Below is a small trained network, with its code and all its weights. Each question gives an input and a target symbol and asks what happens when units are switched off, that is, made to give their printed mean instead of their output.

import numpy as np


def w(rows, s, z=0):
    codes = np.array(rows[::2]) - 128.0
    scale = np.full(codes.shape[1], s)
    scale[-1] = z or s
    return codes * scale


def f(y):
    return np.maximum(y, 0)


def softmax(a):
    e = np.exp(a - a.max(-1, keepdims=True))
    return e / e.sum(-1, keepdims=True)


def log_softmax(a):
    a = a - a.max(-1, keepdims=True)
    return a - np.log(np.exp(a).sum(-1, keepdims=True))


def net(x, mask):
    ids = ['αβγδζηλμξπστφψω'.index(c) for c in x.split()]
    T = len(ids)
    res = E[ids] + P[:T]
    u = 0
    for l in range(2):
        r = res
        for j in range(2):
            rows = slice(4 * j, 4 * j + 4)
            q, k, v = (r @ M[l][rows].T for M in (Q, K, V))
            z = softmax(np.where(np.tri(T) > 0, q @ k.T / 4**0.5, -1e9)) @ v
            o = O[l][rows]
            res = res + np.where(mask[u + j], z, o[:, -1]) @ o[:, :-1]
        u += 2
        y = f(res @ A[l][:, :-1].T + A[l][:, -1])
        res = res + np.where(mask[u : u + 4], y, B[l][:, -1]) @ B[l][:, :-1]
        u += 4
    return log_softmax(res[-1] @ U[:, :-1].T + U[:, -1])


Q, K, V, O, A, B = {}, {}, {}, {}, {}, {}
E = w([
[86,56,166,163,124,122,69,134,19,24],'α',
[67,109,113,168,157,79,72,168,148,156],'β',
[72,146,170,49,95,33,137,178,152,211],'γ',
[152,131,47,169,107,77,140,128,129,183],'δ',
[67,184,159,155,61,189,211,74,149,132],'ζ',
[73,124,190,125,57,112,96,133,221,91],'η',
[108,108,126,102,184,171,60,163,191,165],'λ',
[150,190,217,46,122,165,160,115,136,127],'μ',
[175,111,116,151,92,206,97,98,95,139],'ξ',
[110,193,196,115,180,111,98,147,118,17],'π',
[159,101,50,130,159,100,91,166,126,124],'σ',
[80,139,108,188,94,130,141,119,190,161],'τ',
[184,129,228,62,103,126,134,82,144,197],'φ',
[141,96,109,94,248,120,130,82,67,146],'ψ',
[20,85,167,169,115,119,110,148,16,82],'ω',
],0.015)
P = w([
[215,130,216,246,153,128,216,254,158,172],'0',
[150,84,195,190,129,135,180,212,177,175],'1',
[118,113,189,166,118,147,133,186,148,183],'2',
[98,127,171,138,114,153,109,149,136,181],'3',
[80,147,151,120,104,164,88,124,122,174],'4',
[69,175,135,104,103,163,69,101,108,167],'5',
[53,194,117,83,104,166,55,70,103,152],'6',
[50,213,116,68,112,158,28,37,99,148],'7',
[38,221,106,57,119,181,33,5,83,154],'8',
],0.0078)
Q[0] = w([
[27,180,200,107,14,63,137,150,120,60],'0.h1',
[36,155,201,127,1,156,60,109,149,176],'0.h1',
[189,111,106,157,111,162,123,137,222,134],'0.h1',
[192,199,54,187,142,163,95,141,188,120],'0.h1',
[65,160,155,103,86,120,63,115,100,172],'0.h2',
[115,118,127,74,98,123,109,133,99,171],'0.h2',
[104,108,108,143,174,132,160,149,147,130],'0.h2',
[87,124,82,106,120,148,102,139,140,146],'0.h2',
],0.0081)
K[0] = w([
[97,144,176,54,46,83,61,3,93,116],'0.h1',
[2,168,108,108,109,119,45,36,130,115],'0.h1',
[94,61,170,174,86,120,170,243,134,120],'0.h1',
[100,62,112,175,86,49,188,249,135,201],'0.h1',
[116,200,57,110,114,158,93,68,154,125],'0.h2',
[120,203,96,113,152,147,65,92,117,118],'0.h2',
[192,96,143,136,123,120,163,135,130,172],'0.h2',
[83,131,148,87,116,174,37,33,111,136],'0.h2',
],0.0064)
V[0] = w([
[225,43,135,69,122,136,134,65,110,171],'0.h1',
[81,206,204,75,122,173,131,122,85,157],'0.h1',
[89,196,143,53,84,153,106,125,156,96],'0.h1',
[90,29,42,119,155,118,118,82,22,211],'0.h1',
[208,217,110,68,223,159,175,114,139,27],'0.h2',
[141,146,181,75,82,66,159,51,127,132],'0.h2',
[192,111,87,151,135,93,149,215,79,91],'0.h2',
[195,149,156,253,122,114,218,224,194,158],'0.h2',
],0.0053)
O[0] = w([
[129,162,141,107,92,2,134,124,131,23,19],'0.h1',
[151,106,174,126,166,105,134,105,39,197,250],'0.h1',
[75,101,170,120,75,143,94,75,97,197,174],'0.h1',
[66,201,113,103,147,135,138,165,102,80,63],'0.h1',
[127,136,124,196,49,97,171,157,109,151,2],'0.h2',
[128,113,126,159,139,63,134,94,183,113,113],'0.h2',
[130,112,139,116,66,176,173,142,140,118,81],'0.h2',
[114,37,188,107,131,171,115,178,118,113,201],'0.h2',
],0.0072,0.0044)
A[0] = w([
[245,111,61,168,108,146,68,120,65,105,225],'0.n1',
[78,123,8,197,158,94,87,218,186,182,225],'0.n2',
[141,93,5,165,202,105,4,214,148,112,254],'0.n3',
[13,89,135,196,75,173,126,82,199,176,171],'0.n4',
],0.0039,0.0028)
B[0] = w([
[221,187,93,189,175,205,76,82,134,146,168],'0.n1',
[254,98,129,157,124,134,54,93,102,215,198],'0.n2',
[175,21,139,156,188,141,24,80,82,182,225],'0.n3',
[149,184,30,221,49,180,17,168,110,151,253],'0.n4',
],0.0072,0.0046)
Q[1] = w([
[98,120,67,208,70,96,118,124,105,150],'1.h1',
[158,108,85,148,125,95,118,195,140,145],'1.h1',
[133,79,152,131,136,188,98,94,91,147],'1.h1',
[98,181,217,50,142,160,101,104,77,154],'1.h1',
[141,129,188,77,176,162,75,143,74,206],'1.h2',
[124,147,79,124,42,166,172,117,254,129],'1.h2',
[95,100,147,182,128,132,100,144,158,92],'1.h2',
[71,100,190,144,163,102,120,82,26,132],'1.h2',
],0.009)
K[1] = w([
[198,161,248,143,113,145,115,91,205,133],'1.h1',
[208,70,162,191,103,165,143,138,130,121],'1.h1',
[115,148,39,66,135,124,96,87,198,179],'1.h1',
[121,179,57,97,104,123,39,14,61,115],'1.h1',
[93,146,15,145,103,177,49,41,92,107],'1.h2',
[136,104,183,185,92,161,188,254,156,75],'1.h2',
[194,112,139,83,32,145,162,148,215,216],'1.h2',
[108,249,145,54,115,97,74,2,197,136],'1.h2',
],0.0064)
V[1] = w([
[12,139,137,180,115,94,160,222,97,194],'1.h1',
[116,185,200,95,152,189,102,122,176,111],'1.h1',
[102,40,184,161,133,195,97,71,29,39],'1.h1',
[81,91,134,170,128,31,80,90,108,69],'1.h1',
[114,117,120,181,224,90,84,164,60,98],'1.h2',
[166,99,152,38,206,82,144,176,131,166],'1.h2',
[185,138,17,200,172,148,152,67,105,152],'1.h2',
[158,86,117,173,133,123,24,163,254,134],'1.h2',
],0.0069)
O[1] = w([
[168,197,188,107,236,181,56,170,20,129,126],'1.h1',
[139,153,165,227,126,76,114,92,132,201,153],'1.h1',
[158,147,33,120,121,2,156,200,133,186,219],'1.h1',
[155,163,108,81,96,158,135,209,173,158,79],'1.h1',
[136,181,151,126,62,206,163,187,89,151,192],'1.h2',
[121,170,208,87,73,99,73,55,74,75,121],'1.h2',
[119,64,170,154,123,144,189,191,177,48,187],'1.h2',
[97,193,73,149,129,163,202,62,156,107,254],'1.h2',
],0.0079,0.011)
A[1] = w([
[80,166,130,65,95,2,151,128,107,60,150],'1.n1',
[36,72,166,61,63,181,149,146,190,47,75],'1.n2',
[133,102,137,132,32,158,126,109,90,177,250],'1.n3',
[149,118,218,29,203,130,195,106,198,157,214],'1.n4',
],0.0057,0.0021)
B[1] = w([
[121,138,153,126,56,73,75,161,235,45,152],'1.n1',
[126,40,138,1,94,124,94,98,117,240,145],'1.n2',
[168,150,157,179,108,146,144,91,150,125,254],'1.n3',
[67,122,66,83,211,137,118,173,162,58,170],'1.n4',
],0.0099,0.0071)
U = w([
[75,48,147,89,144,168,111,138,135,139,77],'α',
[84,205,155,159,111,106,210,68,87,68,96],'β',
[132,175,53,129,104,95,155,192,148,156,106],'γ',
[40,132,118,127,232,156,168,146,129,56,209],'δ',
[90,112,138,109,59,117,176,125,116,162,4],'ζ',
[100,34,118,143,232,91,78,165,153,129,90],'η',
[176,152,96,82,168,137,117,177,97,166,117],'λ',
[153,65,169,147,123,56,121,76,82,170,16],'μ',
[125,230,157,103,133,197,217,169,116,59,165],'ξ',
[135,144,2,116,179,129,134,62,120,146,212],'π',
[41,98,124,172,158,46,170,167,166,102,141],'σ',
[130,125,138,148,145,61,61,117,158,73,146],'τ',
[226,105,167,187,91,199,126,104,148,186,183],'φ',
[106,146,201,160,90,138,114,206,172,78,129],'ψ',
[125,146,154,106,183,180,74,94,90,84,87],'ω',
],0.007,0.0032)

Each question gives the input, a string of symbols that net reads in full, and the target symbol t.
The units are the heads (4 rows each of Q, K, V and O) and the neurons (one row each of A and B). Each row of codes is followed by its name. A weight is (code - 128) times the scale printed after its matrix; where a second scale follows, it is the last column's (O, A, B and U).
mask holds one flag per unit, layer by layer, with each layer's heads first. A switched-off unit (its flag False) gives its mean, the last column of its rows in O or B, instead of its output. The means were averaged over made-up inputs and are rounded, as every weight is.
A unit's drop is (log p(t) with every unit on - log p(t) with that unit switched off) / (log p(t) with every unit on - log p(t) with every unit switched off).
The circuit of an input: a set's keep is (log p(t) with only the set's units on - log p(t) with every unit switched off) / (log p(t) with every unit on - log p(t) with every unit switched off). Starting from all 12 units, units are removed one at a time, each time the one whose removal leaves the highest keep (on an exact tie, the one counted first), for as long as the keep stays at least 0.8.
circuit, biggest first: the units of the circuit, biggest drop first
most important unit: the unit with the biggest drop
k most important neurons: the k neurons with the biggest drops, biggest first
top k neurons in layer l: the k neurons of layer l with the biggest drops, biggest first
input γ φ γ ω, target ω: circuit, biggest first : [1.h2 1.h1]
input φ ζ ζ η ω φ μ, target τ: top 2 neurons in layer 1 : [1.n1 1.n4]
input γ ψ ζ τ ξ η σ, target φ: circuit, biggest first : [0.n3 1.h2 0.n2]
input η ζ γ μ ω σ μ, target ζ: most important unit : 1.h1
input δ ω π π β ζ η φ, target π: circuit, biggest first : [1.h2 0.n4 0.h2]
input π ψ β γ τ φ, target δ: circuit, biggest first : [0.n4 1.n4 1.h2 1.h1]
input π ω π ω ω, target λ: circuit, biggest first : [1.h1 1.h2 0.h2]
input μ α γ β, target φ: circuit, biggest first : [0.n2 1.h2 0.n3]
input μ ω δ γ μ ξ γ, target σ: 2 most important neurons : [0.n1 0.n3]
input η β ω π τ η π, target π: circuit, biggest first : [1.h2 0.n4 0.h1]
input ξ δ φ φ σ α, target ζ: 2 most important neurons : [1.n2 0.n3]
input ξ δ δ ω ω ω α, target λ: circuit, biggest first : [1.h2 1.h1]
input δ α ω ω γ τ γ, target δ: 4 most important neurons : [0.n4 1.n4 0.n3 0.n2]
input α η α, target π: circuit, biggest first : [1.h2 0.h1]
input τ β μ μ, target μ: circuit, biggest first : [0.h1 1.h2]
input φ α σ ξ α π η ω, target π: circuit, biggest first : [1.h2]
input σ ω φ ψ β φ α η, target φ: 4 most important neurons : [0.n4 0.n3 1.n3 1.n4]
input ψ λ ζ π ω ψ ω, target ψ: circuit, biggest first : [1.h2 1.n1 0.h1 1.h1]
input π ω μ, target λ: circuit, biggest first : [1.h1 0.n4]
input φ ψ α, target ψ: 3 most important neurons : [1.n1 0.n4 0.n3]
input λ τ τ δ φ, target α: most important unit : 1.n2
input ζ τ φ λ μ π λ, target φ: circuit, biggest first : [1.h1 0.n2 1.n4]
input ω ζ π σ φ ξ μ, target σ: 3 most important neurons : [0.n1 0.n4 1.n4]
input λ α δ ω τ ω γ, target λ: 2 most important neurons : [0.n3 0.n4]
input σ ω ω φ π π α μ, target γ: 2 most important neurons : [0.n4 0.n1]
input τ α π, target γ: top 2 neurons in layer 0 : [0.n3 0.n2]
input δ γ α γ π π α, target φ: top neuron in layer 0 : [0.n1]
input ω γ σ ω, target ζ: 3 most important neurons : [1.n2 0.n3 0.n1]
